Below are the code and all the weights of a small trained network. Each question names an input and a class and asks about switching units off, where a switched-off unit gives its printed mean instead of its output.

import numpy as np


def w(rows, s, z=0):
    codes = np.array(rows[::2]) - 128.0
    scale = np.full(codes.shape[1], s)
    scale[-1] = z or s
    return codes * scale


def f(y):
    return y / 2 * (1 + np.tanh(0.7978845608 * (y + 0.044715 * y**3)))


def log_softmax(a):
    a = a - a.max(-1, keepdims=True)
    return a - np.log(np.exp(a).sum(-1, keepdims=True))


def net(x, mask):
    res = np.array(x, float).reshape(1, 5) / 4 @ E
    y = f(res @ A[0][:, :-1].T + A[0][:, -1])
    res = res + np.where(mask, y, B[0][:, -1]) @ B[0][:, :-1]
    return log_softmax(res[-1] @ U[:, :-1].T + U[:, -1])


A, B = {}, {}
E = w([
[153,72,144,52,110,95],'x0',
[126,148,246,114,155,167],'x1',
[30,57,147,154,115,110],'x2',
[83,146,87,78,169,190],'x3',
[79,207,137,98,85,70],'x4',
],0.012)
A[0] = w([
[146,97,138,61,118,112,99],'neuron 0',
[118,169,81,209,125,139,69],'neuron 1',
[157,68,64,160,147,141,85],'neuron 2',
[149,82,115,62,115,88,120],'neuron 3',
[224,175,60,107,123,127,39],'neuron 4',
[118,195,113,89,56,100,138],'neuron 5',
[94,154,88,90,139,189,175],'neuron 6',
[97,178,69,114,94,55,92],'neuron 7',
[192,127,190,190,74,90,181],'neuron 8',
[88,168,117,74,182,209,154],'neuron 9',
[112,174,108,184,138,143,74],'neuron 10',
[80,130,50,73,137,165,121],'neuron 11',
[125,86,138,80,131,107,49],'neuron 12',
[105,175,142,111,96,113,130],'neuron 13',
[166,103,157,137,136,182,63],'neuron 14',
[20,38,126,166,103,113,77],'neuron 15',
[102,181,94,117,100,69,147],'neuron 16',
[165,78,105,156,151,148,61],'neuron 17',
[182,70,97,164,135,171,164],'neuron 18',
[166,81,131,51,101,120,109],'neuron 19',
[109,170,95,189,174,124,81],'neuron 20',
[84,175,180,107,109,105,80],'neuron 21',
[111,161,119,195,140,168,58],'neuron 22',
[93,130,97,63,174,156,71],'neuron 23',
[53,84,174,146,146,128,6],'neuron 24',
[199,186,172,98,134,174,92],'neuron 25',
[126,164,134,207,147,127,120],'neuron 26',
[93,174,194,103,166,111,61],'neuron 27',
[159,87,162,157,178,163,100],'neuron 28',
[190,167,122,112,165,125,67],'neuron 29',
[106,118,3,113,112,119,4],'neuron 30',
[145,178,229,99,161,175,9],'neuron 31',
[107,137,116,180,151,141,36],'neuron 32',
[108,122,101,99,157,167,76],'neuron 33',
[177,104,107,201,29,82,67],'neuron 34',
[167,139,46,133,133,94,39],'neuron 35',
[116,179,144,104,88,117,140],'neuron 36',
[130,123,206,129,139,177,57],'neuron 37',
[140,106,119,155,158,149,13],'neuron 38',
[175,88,125,145,176,151,133],'neuron 39',
[149,93,106,34,128,80,110],'neuron 40',
],0.012,0.0033)
B[0] = w([
[75,180,176,178,76,181,168],'neuron 0',
[92,137,165,175,71,178,180],'neuron 1',
[128,43,115,66,126,148,191],'neuron 2',
[79,156,186,187,94,193,187],'neuron 3',
[118,199,55,175,113,103,208],'neuron 4',
[76,121,114,73,205,157,201],'neuron 5',
[149,146,180,81,152,79,204],'neuron 6',
[101,51,100,65,142,148,211],'neuron 7',
[159,178,191,25,172,42,206],'neuron 8',
[162,146,185,96,144,62,229],'neuron 9',
[86,142,179,146,81,191,165],'neuron 10',
[207,133,197,114,127,56,216],'neuron 11',
[95,171,143,147,83,156,157],'neuron 12',
[86,90,106,50,191,190,168],'neuron 13',
[80,95,97,97,141,124,162],'neuron 14',
[144,254,9,171,128,94,247],'neuron 15',
[71,74,107,52,183,158,199],'neuron 16',
[107,111,108,27,140,159,168],'neuron 17',
[58,119,106,2,203,156,197],'neuron 18',
[52,183,170,172,91,192,184],'neuron 19',
[91,146,177,165,89,197,171],'neuron 20',
[101,78,88,88,149,138,180],'neuron 21',
[91,142,167,157,92,172,167],'neuron 22',
[194,169,195,62,130,59,190],'neuron 23',
[160,212,14,184,90,65,185],'neuron 24',
[152,165,36,204,81,81,203],'neuron 25',
[93,145,224,132,94,174,166],'neuron 26',
[128,37,99,119,115,130,181],'neuron 27',
[95,85,110,55,145,141,178],'neuron 28',
[105,235,47,127,135,113,174],'neuron 29',
[181,50,147,174,63,81,225],'neuron 30',
[175,34,88,223,16,85,211],'neuron 31',
[90,148,128,120,86,155,145],'neuron 32',
[142,136,143,76,133,89,165],'neuron 33',
[203,129,210,79,115,39,203],'neuron 34',
[171,45,69,241,35,75,187],'neuron 35',
[81,93,96,54,183,164,171],'neuron 36',
[118,37,115,137,70,110,183],'neuron 37',
[102,129,124,93,115,131,140],'neuron 38',
[82,128,109,18,185,162,178],'neuron 39',
[82,145,176,206,72,213,196],'neuron 40',
],0.0077,0.012)
U = w([
[132,205,11,138,119,105,105],'0',
[144,10,109,141,85,107,169],'1',
[97,69,98,55,172,174,94],'2',
[101,160,213,146,84,216,122],'3',
[173,144,212,80,139,53,95],'4',
[149,118,130,130,183,126,252],'5',
[181,136,133,160,201,174,96],'6',
[167,114,142,165,198,149,99],'7',
],0.013,0.014)

Each question gives the input, the list of numbers given to net, and the class t.
The units are the neurons (one row each of A and B). Each row of codes is followed by its name. A weight is (code - 128) times the scale printed after its matrix; where a second scale follows, it is the last column's (A, B and U).
mask holds one flag per neuron, in row order. A switched-off neuron (its flag False) gives its mean, the last column of its row in B, instead of its output. The means were averaged over made-up inputs and are rounded, as every weight is.
A unit's drop is (log p(t) with every unit on - log p(t) with that unit switched off) / (log p(t) with every unit on - log p(t) with every unit switched off).
The circuit of an input: a set's keep is (log p(t) with only the set's units on - log p(t) with every unit switched off) / (log p(t) with every unit on - log p(t) with every unit switched off). Starting from the 12 units with the biggest drops (on a tie, the unit counted first), units are removed one at a time, each time the one whose removal leaves the highest keep (on an exact tie, the one counted first), for as long as the keep stays at least 0.8.
circuit, biggest first: the units of the circuit, biggest drop first
most important unit: the unit with the biggest drop
top k neurons: the k neurons with the biggest drops, biggest first
drop of u: that unit's drop, to one decimal
input [2,-5,4,-8,-1], class 4: circuit, biggest first => neuron 34
input [8,7,-2,-2,-6], class 3: top 2 neurons => neuron 19; neuron 0
input [7,1,2,-7,-5], class 3: circuit, biggest first => neuron 19; neuron 3
input [8,8,-7,1,-6], class 1: top 4 neurons => neuron 31; neuron 37; neuron 15; neuron 25
input [1,5,3,5,2], class 1: top 3 neurons => neuron 31; neuron 8; neuron 27
input [2,-1,-8,-6,8], class 0: top 3 neurons => neuron 4; neuron 25; neuron 29
input [8,-2,2,-3,8], class 2: top 2 neurons => neuron 7; neuron 16
input [6,1,-1,7,-3], class 4: top 3 neurons => neuron 23; neuron 9; neuron 11
input [7,6,-8,-1,-3], class 0: top 2 neurons => neuron 25; neuron 29
input [-4,-7,-1,-2,6], class 1: top 2 neurons => neuron 35; neuron 30
input [7,-1,-7,1,8], class 2: top 3 neurons => neuron 15; neuron 5; neuron 16
input [-4,2,-8,3,-8], class 0: top 3 neurons => neuron 25; neuron 4; neuron 29
input [3,2,4,7,-6], class 4: top 2 neurons => neuron 23; neuron 9
input [-6,-4,-2,-3,-5], class 3: most important unit => neuron 1
input [-2,8,5,6,-4], class 1: drop of neuron 31 => 0.2
input [-5,7,8,-8,-8], class 0: drop of neuron 24 => 0.9
input [-8,-2,-2,-8,-6], class 3: drop of neuron 1 => 0.4
